In the rows, 128 means zero.
Known rows:
Q_622: [122 138 110 128 137 148 130  98  76 158 109 124 129 133 136 123 138 106
  98 157 130 146 125 106 118 132 150 146 116 139  98 108 183 137 179 127
 108 126 141 184 110 126  59 125 163  80 185  88 141]
Q_691: [169 167  44 139 133 136 117 112 134 125 172 156 189 158 162 139 114 164
 118 176 154 122  57 144 184 106 167 101  99 147 131 123  93 122  89 122
 113 121 197 157 129 161 103 109 157 132 115 144 205]
Q_50: [124 157 136 142 123 133 124 144 143 115 166 113 124 141 126 129 125 135
 142 118 124 127 135 125 117 136 123 115 120 120 125 136 141 146 123 127
 127 118 127 102 144 127 135 118  93 135 103 144 132]
Q_233: [148 132 130 148 105 136 154 136 131 122 100 110 129 138 152 134 120 158
 185 125 100 171 128 121 129 140 148 134 117 106 135 122 121 138 128 121
 147  98 117  93 166 102 148 157  86 139 125 138 121]
Q_506: [144 147 140 158 161 127 162 107 152  96 149 121 126 119 136 124 124 130
 154  83 123 151 175  97 138 140 121 111 141 146 132 104 119 119 152 137
 142 133 107  68 151 139 110 118 109 117 124 148 125]
Q_444: [139 113 128 134 157 119 145  84 139 111 139 136 132 107 144 106 131 128
 120 101 134 146 169 109 176 116 130 105 129 146 138 103 105 103 153 137
 145 143 119 113 136 146  93 122 165 105 126 127 127]
Q_665: [132 148 138 142 122 129 135 142 141 113 144 119 126 138 124 129 122 132
 147 115 123 130 136 126 114 137 121 127 132 130 128 131 132 138 123 134
 127 117 115  98 143 127 140 122  96 139 118 140 129]
Q_704: [158 158  60 135 136 134 116 117 130 127 168 151 176 151 155 133 117 157
 114 169 148 122  66 141 178 110 162 103 102 141 129 123 101 123  97 122
 118 124 185 151 130 154 105 112 156 132 116 141 193]
Q_60: [143 139 154 158 116 108 145 163 137 135 132 107 129 142 105 126 123 117
 167 149 111 137 130 143 102 142 113 119 174 155 113  98 148 135  99 161
 126 116  99  48 143 134 168 150 139 135 123 132 118]
Q_613: [130 148 137 142 122 129 133 145 141 113 148 118 126 139 127 132 125 132
 147 114 122 131 136 128 115 139 121 123 128 130 126 128 136 139 122 132
 126 119 115  97 142 129 141 121  94 137 112 140 129]
Q_559: [129 164 127 153 138 154 142 129 102 134 129 111 120 140 126 141 129 115
 130 132 120 138 132  99  83 155 140 142 133 138 101 113 186 151 166 126
 106 118 128 126 127 115  92 123 100 103 164 117 135]
Q_109: [120  83 142 111 137 119 115 135 138 129 155 136 118  99 139 114 121 126
 108 139 126 120 127 145 156 118 132 125 101 138 135 120 131 111 131 125
 143 135 122 135 119 120 147 133 169 166 112 116 113]
Q_851: [132 135 151 151  94 141 147 166 157 146 123 129  99 152 153  99 122  82
 108 100 120 164 131 126  72 130 126 132 124 137 121 127 107 104 108 127
 128 146  89 110 140 129 140 113  92 166 113 114 133]
Q_501: [122 157 136 141 123 133 122 146 142 115 163 114 122 144 125 129 126 132
 143 118 124 125 133 124 119 137 125 115 120 119 127 133 139 147 124 125
 128 117 127 104 144 125 134 117  95 135 102 145 133]
Q_19: [116 138 115 121 140 147 109 105  96 151 131 120 122 137 131 120 141 116
  94 148 136 132 124 115 128 130 145 121 115 122 110 121 169 139 164 120
 116 133 151 174 120 122  74 123 156  96 151 106 137]
Q_856: [124 115 123 111 121 122 111 113 129 131 119 131 126 138 129 115 138 128
 113 129 134 131 133 139 153 114 126 115 125 117 136 133 110 116 126 128
 135 132 133 145 129 134 122 131 152 122 120 121 124]
Q_590: [149  97  87 105  80 118 145 114 103  67 113 143 115 118 128 102 131 158
 121 101 119 121 177 166 134  93  92 117 111 103 121 162 107 108 164 154
 129 109 119 139 112  99  86 125 184 115 108 104 179]
Q_714: [132  96 120 114  81 135 137  88 109  82 123 155 104  85 106  96 137 143
 110 143 128 130 135 146 141 108 120 134 140  95 146 168 124 106 119 123
 123 134 125 150 123 126 107 120 188  92 112 124 155]
Q_367: [125 145 141 147 130 131 135 134 135 108 137 136 125 117 113 142 128 132
 158 121 127 122 132 127 107 139 122 153 146 126 134 134 136 134 111 132
 117 114 113 112 127 132 155 117  98 132 133 147 120]
Q_819: [117 151 141 144 133 134 124 134 136 109 151 132 123 121 113 142 131 134
 152 125 128 118 129 128 111 140 124 144 140 120 134 138 142 144 109 128
 119 115 117 119 133 135 149 116  98 132 120 152 122]
Q_333: [136 126 140 149 122 133 150 135 135 112 105 130 126 107 137 149 120 153
 182 130 108 148 121 123 120 145 145 159 139 106 138 134 122 140 110 122
 137 103 111 108 145 107 165 148  91 142 136 149 112]

Facts:
Q_109 -φ-> Q_714; Q_131 -φ-> Q_616; Q_15 -φ-> Q_333
Q_152 -φ-> Q_976; Q_160 -φ-> Q_819; Q_185 -φ-> Q_772
Q_19 -φ-> Q_844; Q_202 -φ-> Q_730; Q_209 -φ-> Q_844
Q_221 -φ-> Q_180; Q_233 -φ-> Q_333; Q_24 -φ-> Q_382
Q_263 -φ-> Q_382; Q_279 -φ-> Q_419; Q_285 -φ-> Q_517
Q_311 -φ-> Q_235; Q_313 -φ-> Q_514; Q_32 -φ-> Q_730
Q_354 -φ-> Q_333; Q_375 -φ-> Q_333; Q_390 -φ-> Q_514
Q_402 -φ-> Q_810; Q_411 -φ-> Q_171; Q_417 -φ-> Q_730
Q_444 -φ-> Q_348; Q_457 -φ-> Q_514; Q_485 -φ-> Q_517
Q_49 -φ-> Q_809; Q_495 -φ-> Q_439; Q_499 -φ-> Q_235
Q_50 -φ-> Q_3; Q_501 -φ-> Q_819; Q_506 -φ-> Q_348
Q_509 -φ-> Q_348; Q_515 -φ-> Q_348; Q_541 -φ-> Q_484
Q_55 -φ-> Q_490; Q_559 -φ-> Q_518; Q_566 -φ-> Q_439
Q_574 -φ-> Q_484; Q_580 -φ-> Q_849; Q_583 -φ-> Q_518
Q_585 -φ-> Q_976; Q_590 -φ-> Q_976; Q_599 -φ-> Q_976
Q_60 -φ-> Q_517; Q_605 -φ-> Q_439; Q_613 -φ-> Q_518
Q_622 -φ-> Q_180; Q_625 -φ-> Q_490; Q_644 -φ-> Q_333
Q_665 -φ-> Q_367; Q_678 -φ-> Q_348; Q_689 -φ-> Q_865
Q_691 -φ-> Q_3; Q_700 -φ-> Q_484; Q_704 -φ-> Q_439
Q_717 -φ-> Q_772; Q_723 -φ-> Q_810; Q_737 -φ-> Q_772
Q_740 -φ-> Q_3; Q_741 -φ-> Q_370; Q_759 -φ-> Q_3
Q_762 -φ-> Q_333; Q_769 -φ-> Q_517; Q_788 -φ-> Q_490
Q_791 -φ-> Q_730; Q_793 -φ-> Q_714; Q_805 -φ-> Q_514
Q_826 -φ-> Q_819; Q_830 -φ-> Q_105; Q_843 -φ-> Q_514
Q_846 -φ-> Q_517; Q_851 -φ-> Q_730; Q_856 -φ-> Q_849
Q_864 -φ-> Q_819; Q_878 -φ-> Q_382; Q_936 -φ-> Q_128
Q_949 -φ-> Q_976; Q_966 -φ-> Q_772; Q_970 -φ-> Q_844
Q_992 -φ-> Q_105; Q_993 -φ-> Q_844; Q_105 -Ξ-> Q_32
Q_109 -Ξ-> Q_759; Q_109 -Ξ-> Q_402; Q_131 -Ξ-> Q_865
Q_15 -Ξ-> Q_514; Q_15 -Ξ-> Q_849; Q_15 -Ξ-> Q_313
Q_15 -Ξ-> Q_402; Q_171 -Ξ-> Q_32; Q_180 -Ξ-> Q_209
Q_185 -Ξ-> Q_202; Q_19 -Ξ-> Q_559; Q_19 -Ξ-> Q_285
Q_24 -Ξ-> Q_313; Q_24 -Ξ-> Q_541; Q_263 -Ξ-> Q_625
Q_285 -Ξ-> Q_32; Q_311 -Ξ-> Q_559; Q_311 -Ξ-> Q_313
Q_313 -Ξ-> Q_559; Q_313 -Ξ-> Q_32; Q_32 -Ξ-> Q_559
Q_382 -Ξ-> Q_509; Q_390 -Ξ-> Q_32; Q_402 -Ξ-> Q_559
Q_402 -Ξ-> Q_313; Q_402 -Ξ-> Q_32; Q_402 -Ξ-> Q_791
Q_417 -Ξ-> Q_60; Q_417 -Ξ-> Q_402; Q_444 -Ξ-> Q_354
Q_485 -Ξ-> Q_559; Q_49 -Ξ-> Q_24; Q_490 -Ξ-> Q_605
Q_490 -Ξ-> Q_762; Q_495 -Ξ-> Q_762; Q_514 -Ξ-> Q_559
Q_515 -Ξ-> Q_759; Q_515 -Ξ-> Q_128; Q_541 -Ξ-> Q_700
Q_541 -Ξ-> Q_128; Q_55 -Ξ-> Q_737; Q_55 -Ξ-> Q_32
Q_583 -Ξ-> Q_32; Q_585 -Ξ-> Q_865; Q_585 -Ξ-> Q_559
Q_590 -Ξ-> Q_843; Q_599 -Ξ-> Q_622; Q_599 -Ξ-> Q_691
Q_605 -Ξ-> Q_559; Q_605 -Ξ-> Q_762; Q_616 -Ξ-> Q_809
Q_622 -Ξ-> Q_559; Q_625 -Ξ-> Q_559; Q_625 -Ξ-> Q_313
Q_644 -Ξ-> Q_826; Q_678 -Ξ-> Q_160; Q_678 -Ξ-> Q_60
Q_691 -Ξ-> Q_865; Q_700 -Ξ-> Q_375; Q_704 -Ξ-> Q_865
Q_714 -Ξ-> Q_843; Q_717 -Ξ-> Q_128; Q_730 -Ξ-> Q_849
Q_737 -Ξ-> Q_826; Q_737 -Ξ-> Q_622; Q_740 -Ξ-> Q_311
Q_805 -Ξ-> Q_402; Q_809 -Ξ-> Q_805; Q_809 -Ξ-> Q_559
Q_826 -Ξ-> Q_762; Q_826 -Ξ-> Q_509; Q_843 -Ξ-> Q_202
Q_846 -Ξ-> Q_605; Q_846 -Ξ-> Q_700; Q_849 -Ξ-> Q_313
Q_849 -Ξ-> Q_32; Q_849 -Ξ-> Q_333; Q_856 -Ξ-> Q_583
Q_864 -Ξ-> Q_843; Q_864 -Ξ-> Q_740; Q_865 -Ξ-> Q_313
Q_865 -Ξ-> Q_32; Q_878 -Ξ-> Q_333; Q_949 -Ξ-> Q_509
Q_970 -Ξ-> Q_559; Q_970 -Ξ-> Q_311; Q_992 -Ξ-> Q_559
Q_992 -Ξ-> Q_313

Rows:
No name comes twice in this set of rows, the named rows included.
[148  85  88  78 175 154 135 119  96 160  56 111 130 110 104 173 117 115
  55 136 143  66  68  99 105 152 129 121 151 162 129 131 151 116 181  79
 124 200 206 160  82  85 100 160  99 103 188  93 117]	Q_313
[130 130 148 144 121 138 104 104 141 116 163 131 109 140 121 150 141 131
 166 121 145 150 159 151 123 133 117 150 139 133 152 108 144 120 112 143
 117  95 101 125 142 145 168 111 108 152 136 119  94]	Q_128
[119 158 154 150 164 100 180 136 152 117 130 123 153 109 137 111 116 117
 153  82 112 137 163  82 145 131 120 121 128 149 120 120 102 135 142 140
 145 137  93  70 139 154 115 123 102 108 119 170 122]	Q_509
[117  75 127  98 204 121 102 145 142 140  95 153 118  77 115 160 128 130
  95 132 139  64  91 128 119 138 139 129 171 109 138 140  98 127 110  99
 148 181 173 162  86  87 151 155 149 143 139 144 106]	Q_849
[ 51 156 158  89 118  65 137 171 122 191  96 131 192 131 136  77 123 103
 102 146 113 118 107  94 181  89 129 130  69 121 103 165  87 160 117 133
 138 134 103 160 106 183 122 130 141 105  96 167 121]	Q_826
[ 79 148 142 103 119  95 115 143 122 169 119 125 161 142 134  97 132 114
 109 140 124 128 123 111 168 103 129 121  89 120 115 146 108 147 127 135
 133 125 115 158 122 165 117 126 144 112 109 143 124]	Q_495
[134  59 129  79 103 122 152 145 124 120 133 123 133  75 122 117  95 124
  84 140 125  92  91 136 162 120 109 131  78 180 151 139 147  90 148 103
 135 161 129 109 105 128 164 138 130 167 125 101 107]	Q_805
[102 124 114  99 129  75 151 171 119 134  91 136 176 132 145 119 119 134
 129 103 115 103 149 137 143  96 104 141  90 132 100 150  85 133 152 161
 135 110 103 145  90 131 117 134 144 137 123 136 142]	Q_949
[121 108 127 113 102 109 146 126 115 159  69 125 159 127 163 110 123 148
 149 149 102 169 115 119 179 110 155 134  89 101 130 134  90 134 129 126
 155 112 117 141 146 125 133 164 148 124 123 130 120]	Q_644
[122 147 143 140 123 134 114 142 146 116 174 114 119 142 127 131 128 135
 143 119 127 129 141 130 125 135 122 117 114 123 131 123 142 140 124 126
 129 115 121 100 148 128 144 118 100 149 100 139 123]	Q_759
[117  85 145 121 126 125 133 147 140 144 113 158 106  99 145 101 124  94
  86 132 130 131 107 137 110 116 136 149 125 130 131 135  99  89  98 124
 132 160 110 162 109 127 147 122 159 162 128 113 122]	Q_730
[120 111 127 114 130 121 120 131 132 129 139 133 129 118 133 118 126 132
 114 136 128 120 124 136 148 118 129 119 114 122 132 133 116 118 126 124
 137 138 134 138 123 126 130 129 154 137 113 125 130]	Q_878
[125 106 109  85 172 126  66  95 139 163  55 119 112 170 105 157 166 128
  90  98 160 100 135 132 125 122 116  79 190  77 148 142  62 130 124 111
 149 173 191 176 119 105 114 154 129  93 125 125 107]	Q_583

The same elements again, as new rows of numbers:
Known rows:
Q_843: [116 120 134 159 190 106 130  87 165 145 188 102]
Q_105: [175 169 168 132 145  69 146 162 139 107 108 139]
Q_444: [157 122 198  46  95 201 139  84 131  61 149 117]
Q_313: [ 92 144 142 139 106 141 146 143 109 172  96 119]
Q_32: [ 55 128 125 112  83 144 124 211  99 170 128 142]
Q_970: [134 181 158 126 110  93 136 140 105 125 125 106]
Q_605: [147 193 132 117 104 107 121 125 113 167 111  88]
Q_992: [134 177 163 127 118 105 135 153 101 118 127 112]
Q_625: [120 166 152 124 106 109 133 153 102 127 126 115]
Q_19: [133 178 156 128 108  95 137 140 103 128 124 105]
Q_856: [125 161 157 120 110 111 136 145 107 118 132 114]
Q_846: [196 192 160  71 124 122 132 225 139 115 113 118]
Q_490: [226 213 163 122 156  64 128 129 155 143  94 106]
Q_599: [126 155 180 123 149  93 122 136 102  97 155 100]
Q_109: [148 170 152 100 130 108 156 187 113 124 136 116]
Q_495: [176 206 142 110 116 103 116 101 127 172 109  72]
Q_616: [177 164 167 129 152  71 148 157 143 105 107 138]
Q_128: [183 127 119  68 136 103 184 232 185 132 113 152]
Q_333: [133 113 108 111 113  81 147 175 128 125 117 180]
Q_506: [138 114 162 101 121 185 130  79 106  73 182 110]
Q_439: [171 112 144  93 135  96 163 102 180 102 116 123]

Rows:
No name comes twice in this set of rows, the named rows included.
[144 166 167 103 111 122 120 200 110  97 112 129]	Q_485
[141 141 136 139 181  72 123  90 161 105 211  94]	Q_185
[140 173 146 147 165  67 124 119 135 111 185 100]	Q_864
[157 197 139 115 108 104 118 113 117 164 110  83]	Q_737
[125 166 171 140 127 127 150 133 109 154 103 111]	Q_390
[ 97  99 144  73 113 155 142 158 134 129 157 124]	Q_851
[139  98 153  66 113 161 135 150 148  80 133 123]	Q_769
[236 201 153 107 161  76 122  98 170 155  93  92]	Q_382
[192 143 153 148 219  38 131 117 194  86 190 124]	Q_714
[ 95  89 131  83 140 166 127 156  95 106 121 117]	Q_60
[165 157 134  65 120 115 179 201 146 130 138 112]	Q_717
[136 171 148 120 121  87 139 166  84 118 142 136]	Q_15
[152 140 120  63 108 136 165 189 152 146 136 113]	Q_700
[151 191 160 121 119 104 126 131 107 138 120  98]	Q_55

